[142 130 102 138 103 110 138 154  91 127 120  91 143  83 127 109 133 133
  85 162 129 181 121 136 115 168  98 186  93 105 116 107 144 145 124 126
 147 160  47 167 112] -> Z_994
[130 142 139 154 180 109 159 172 182 132 184 174 146 102 116 168 101 125
 153 102 149  91 163  98 120 156 165 109 126 120  96  73 190 116 159 151
  97 100  94 101  97] -> Z_348
[130 142 139 154 180 109 159 172 182 132 184 174 146 102 116 168 101 125
 153 102 138 103 110 138 155  91 187  72 121 111 146  97 153  96 127 141
  89  88 161 112 100] -> Z_747
asked: [125 153 102 138 103 110 138 155  91]
Z_747
asked: [116 168 101 125 153 102 138 103 110 138 155]
Z_747
asked: [130 142 139 154 180 109 159 172 182 132 184 174 146 102 116 168 101 125
 153 102 138 103 110 138 155  91 187  72 121 111 146  97 153  96 127 141
  89  88 161 112 100]
Z_747
asked: [130 142 139 154 180 109 159 172 182 132 184 174 146 102 116 168 101 125
 153 102 149  91 163  98 120 156 165 109 126 120  96  73 190 116 159 151
  97 100  94 101  97]
Z_348

[108  80 126  92  82 209 118 130 140 122 148 135] -> Z_976
[188 121 127 177 152 116 108 168 156  96 132 139] -> Z_308
[124 133 139 110  82 209 118 130 110 139 124  93] -> Z_513
[ 74 123 115  72 170 120  87 201  99 149 123  48] -> Z_491
[133 110 139 124  93 146 113 107 119  88 103 173] -> Z_340
[146  69 113  87 131 106 122 128 152 109 184 108] -> Z_894
[108  80 126  92  82 209 118 130 140 135 129 116] -> Z_788
asked: [130 110 139 124  93]
Z_513
asked: [133 110 139 124]
Z_340
asked: [108  80 126  92  82 209 118 130 140 122 148 135]
Z_976
asked: [133 139 110  82 209 118 130 110 139]
Z_513

[102 126 136 126 136 110 148 112 169 132 144  99 153  98 116 169 155 138
 107 111 140 130 162 139 152 131 141 150 115 153 118 142 110 130 139 134
  90 142 175 163 121  99 120 138  88 153 129 124 156 112 100 160 113] : Z_501
[102 130 136 126 134 118 139 124 145 131 140 111 143 111 121 155 147 132
 112 111 131 129 151 134 146 129 135 115 150 145 122 133 118 133 135 131
 109 134 145 143 123 120 122 131 118 141 130 124 137 123 118 141 127] : Z_246
[100 116 136 125 135  98 161 131 213 128 147  81 167  77 110 192 164 150
 103 111 163 129 173 147 159 134 153 112 192 158 115 158 100 119 140 142
  60 154 196 171 120  76 123 149  56 151 123 127 172 103  85 175  94] : Z_443
[ 96 128 136 129 126 130 126 122 131 126 123 131 125 131 132 121 121 129
 136 111 129 127 120 128 123 130 129 134 120 123 129 129 131 124 126 138
 131 129 119 121 132 132 134 128 131 119 127 131 125 130  94 167 126] : Z_432
[102 130 136 126 134 118 139 124 145 131 140 135 141 139 129 121 120 124
 112 111 131 129 151 134 146 129 135 115 150 145 122 133 118 133 135 131
 109 134 158 153 121 112 120 133 107 149 130 124 144 118 110 149 122] : Z_754
[ 96 128 136 129 126 130 126 122 131 126 123 131 125 131 132 121 121 129
 136 111 129 127 120 128 123 130 129 134 120 123 129 129 131 124 126 128
 131 129 119 121 132 132 134 128 131 119 127 131 125 130 134 121 126] : Z_270
[102 130 136 127 131 123 132 135 133 130 135 121 135 120 124 141 139 129
 117 111 128 128 140 130 137 127 130 120 139 137 124 129 123 132 131 130
 120 129 143 142 123 121 122 130 120 141 130 124 135 123 119 138 128] : Z_943
[101 130 136 127 131 125 132 128 130 131 133 121 134 122 125 139 137 129
 120 111 127 128 139 130 136 127 129 121 137 135 125 129 124 132 130 129
 122 129 141 139 124 122 123 129 122 138 129 125 133 124 120 138 127] : Z_452
asked: [121 135 120 124 141 139 129]
Z_943
asked: [102 130 136 126 134 118 139 124 145 131 140 111 143 111 121 155 147 132
 112 111 131 129 151 134 146 129 135 115 150 145 122 133 118 133 135 131
 109 134 145 143 123 120 122 131 118 141 130 124 137 123 118 141 127]
Z_246
asked: [ 96 128 136 129 126 130 126 122 131 126 123 131 125 131 132 121 121 129
 136 111 129 127 120 128 123 130 129 134 120 123 129 129 131 124 126 138
 131 129 119 121 132 132 134 128 131 119 127 131 125 130  94 167 126]
Z_432

[105 198 125 153 110 160 176 204  97 103 157 152  90 199 183 113 124 123
 120 169 169 185 106 116 144 170 171  99] -> Z_558
[199  97 203 197 169  65 129 145  74  83 192  64  66 188 180 172  74  72
 189 177 184 108 185 127  71  82 164 186] -> Z_420
[105 198 125 153 110 160 176 204  97 103 157 152  90 199 183 113 143 124
 157 182 191 187 131 148  95 177 136  94] -> Z_720
[163  73  86  68 200  69 133 130  78  92 176  75  83 178 173 161 101  74
 175 172 170  96 195 127  77  67 148 195] -> Z_733
[ 63 120  55  57  56 192  96  98 169 172  93 184 163  73  86  67 200 204
 103  93  71 165  78 159 162 172  62  67] -> Z_99
[197  98 206 169 197  69 133 130  78  92 176  75  83 178 168 102 149 127
 165 182 165 145 148 163  80 146 123  96] -> Z_539
asked: [ 68 200]
Z_733
asked: [93 71]
Z_99
asked: [163  73  86  67 200]
Z_99

[ 76 104 131  90] = Z_948
[100 145 108 123] = Z_709
[190 151  68 116] = Z_5
[104 131  89 164] = Z_274
asked: [104 131  89]
Z_274
asked: [100 145 108]
Z_709
asked: [ 76 104 131  90]
Z_948
asked: [104 131  90]
Z_948

[108 127  84  69 152  91 157  80] : Z_459
[169 127  84 198 112 198  72 194] : Z_789
[108 121 180  69 152  59 200  72] : Z_840
[ 91 108 127  69 152  84 170 161] : Z_889
asked: [169 127  84 198 112 198  72 194]
Z_789
asked: [108 121]
Z_840
asked: [108 127  84  69 152  91]
Z_459
asked: [ 72 194]
Z_789
asked: [180  69 152  59 200  72]
Z_840
asked: [108 121 180  69 152  59 200  72]
Z_840

[206 156 148 159] : Z_671
[156 155 206 158] : Z_864
[156 156 212 154] : Z_774
asked: [155 206 158]
Z_864
asked: [155 206]
Z_864
asked: [206 158]
Z_864

[137 144 139 131 118 202 139 129 146 129 126 160 112 160 129] -> Z_306
[103 166 167 118 152 191 133 143 151  61 155 125 150 102 160] -> Z_189
[139 125 150 124 137 131 152 137 140 187 119 181 120 171 104] -> Z_512
[134 101 148 159 126 120 107 123  79 150 158 154 108 148 149] -> Z_426
[136 122 149  88 174  70  82 129  83 151  97 161 130 175  92] -> Z_301
[127 100 125 105 109 111 137 113 146 119 187 114  95  94 119] -> Z_101
[113 132 205 110 210  87 103 152  66 102 155 137 153 115 136] -> Z_701
[147 117 122 125 110  86 154 128 187 126 125 118 131 173 148] -> Z_574
[130 143 133 153 126  73 127 143 145 116 157 105 153 152 183] -> Z_542
[145 119  98 113  84 162  96 117  90 157 104 157 104 153  91] -> Z_212
[112 146  91 191 133 143  61 151 155 118 152 113 152 125 149] -> Z_17
[144 102  85 115  82 190 123 104 130 176  89 160 102 133  72] -> Z_255
asked: [118 152 191 133 143 151  61 155]
Z_189
asked: [187 119]
Z_512
asked: [151 155 118 152 113 152 125 149]
Z_17
asked: [130 143 133 153 126  73 127 143 145 116 157]
Z_542
asked: [ 86 154 128 187 126 125]
Z_574
asked: [166 167 118 152 191 133]
Z_189

[114 108 148 146 107 152  93 126 153 122 117 121 130  88 143 144 149 155
 132 117 128 128 137 106 143 132 139 111 121 129 115 135 125 144] = Z_439
[108 129  84 119 122 130 146  88  99 164 164 145 162 138 127 119 142  95
  99 136 146 139 141  99 101 164 122 184  97  93 174 119 123  98] = Z_202
[111 107 145 148 103 153  93 126 153 125 119 122 133  87 143 146 153 155
 127 118 127 127 136 103 140 135 137 112 117 125 118 135 124 143] = Z_297
[119 124 182 129 148 107 129 192 160  81  76 106  62 132 117 135  91 158
 174 128 107 113 101 188 155  67 132  61 188 180  62 138 139 150] = Z_605
[148 178  88  94 165  88 193 133  85 141 146 135 118 190 100 104  89  81
 129 151 139 129 113 169  98 119 117 170 149 127 149 119 138  97] = Z_892
asked: [88 99]
Z_202
asked: [136 146 139]
Z_202
asked: [119 123]
Z_202
asked: [155 132 117 128 128]
Z_439

[108 114 123 113 101 142 118 153 173 103 127 124 115 128 106 126 135 139] = Z_243
[128 115 133 124 142 148 145 128 111 136  97 161 140 124 150 165 121 155] = Z_325
[126 132 136 136 131  60 137 107 133 121 143 107  80 124  44 178 120 167] = Z_704
[124 131 129 125 137 129 134 124 160  96 156 119 129 129 138 124 104 152] = Z_187
[117 131 132 136 136 141 149 105 114 123 113 101 142 118 153 173 103 144] = Z_918
asked: [131 132 136 136]
Z_918
asked: [105 114 123 113 101 142 118 153 173 103]
Z_918
asked: [161 140 124 150 165]
Z_325

[105 160 158 116  81 131 169  99  83  97 150 158 147 130  93  77  94 115
 107 168 119 166 183 152 115 105] -> Z_282
[147 135  93  99  79 204 189 158  68 117 128 186 132  78 126  90  76  45
  87  86  54 133 118 131 203 133] -> Z_407
[116 174 149  82  85 182 152  66  95  82 200 134 134 110  99 113 119 104
  69 134  98 202 172 161 183 147] -> Z_822
[147  91  73 146 180 111  87 154 168 156 111 103  99 124 173 183 161 148
 151  86 162 101  56 102 123 167] -> Z_330
[150  83  81 161 131 108 131 180 143 202  63 156 115  96 162 113 136 161
 172  81 166  47  52  56 106 180] -> Z_158
[104  69 134  96 202  83  97 150 158 146 130  93 201  94 134 131  94  84
 125 119 107 104 108 160 193 151] -> Z_812
[ 81 148 156  83 170  99  96  54 177  59 192  94 144 165  78 171 182 170
  91 159 143 181 178 214  92 117] -> Z_445
[178 147  97 166  90 170 180 201  72 202  58 163 158  74 187  86  72  54
 162  89  93  52  93  62 183 131] -> Z_235
asked: [116  81 131 169  99  83  97 150 158 147 130  93]
Z_282
asked: [ 45  87  86  54 133 118 131 203 133]
Z_407
asked: [104  69 134  98 202]
Z_822
asked: [116 174 149]
Z_822
asked: [ 56 102]
Z_330

[ 94 171 198 116]  Z_692
[100 172 198 110]  Z_106
[144  83 198 159]  Z_370
[122 170 198  94]  Z_186
[ 91 167 198 124]  Z_800
[122 170 198  92]  Z_526
[198 172 100  89]  Z_199
[131  86 198 167]  Z_213
[166 134 198  90]  Z_710
[ 83 152 198 146]  Z_30
[ 89 167 198 125]  Z_138
asked: [170 198  92]
Z_526
asked: [ 94 171 198]
Z_692
asked: [144  83]
Z_370
asked: [100 172 198]
Z_106
asked: [198 167]
Z_213
asked: [ 89 167 198]
Z_138

[180  61 172 133 146 204] = Z_86
[208 133 172  61 200  51] = Z_179
[178 166  93 163 202 137] = Z_100
[ 55 150 121 146  57  73] = Z_829
asked: [ 61 172 133 146]
Z_86
asked: [178 166  93 163 202]
Z_100
asked: [133 172  61]
Z_179

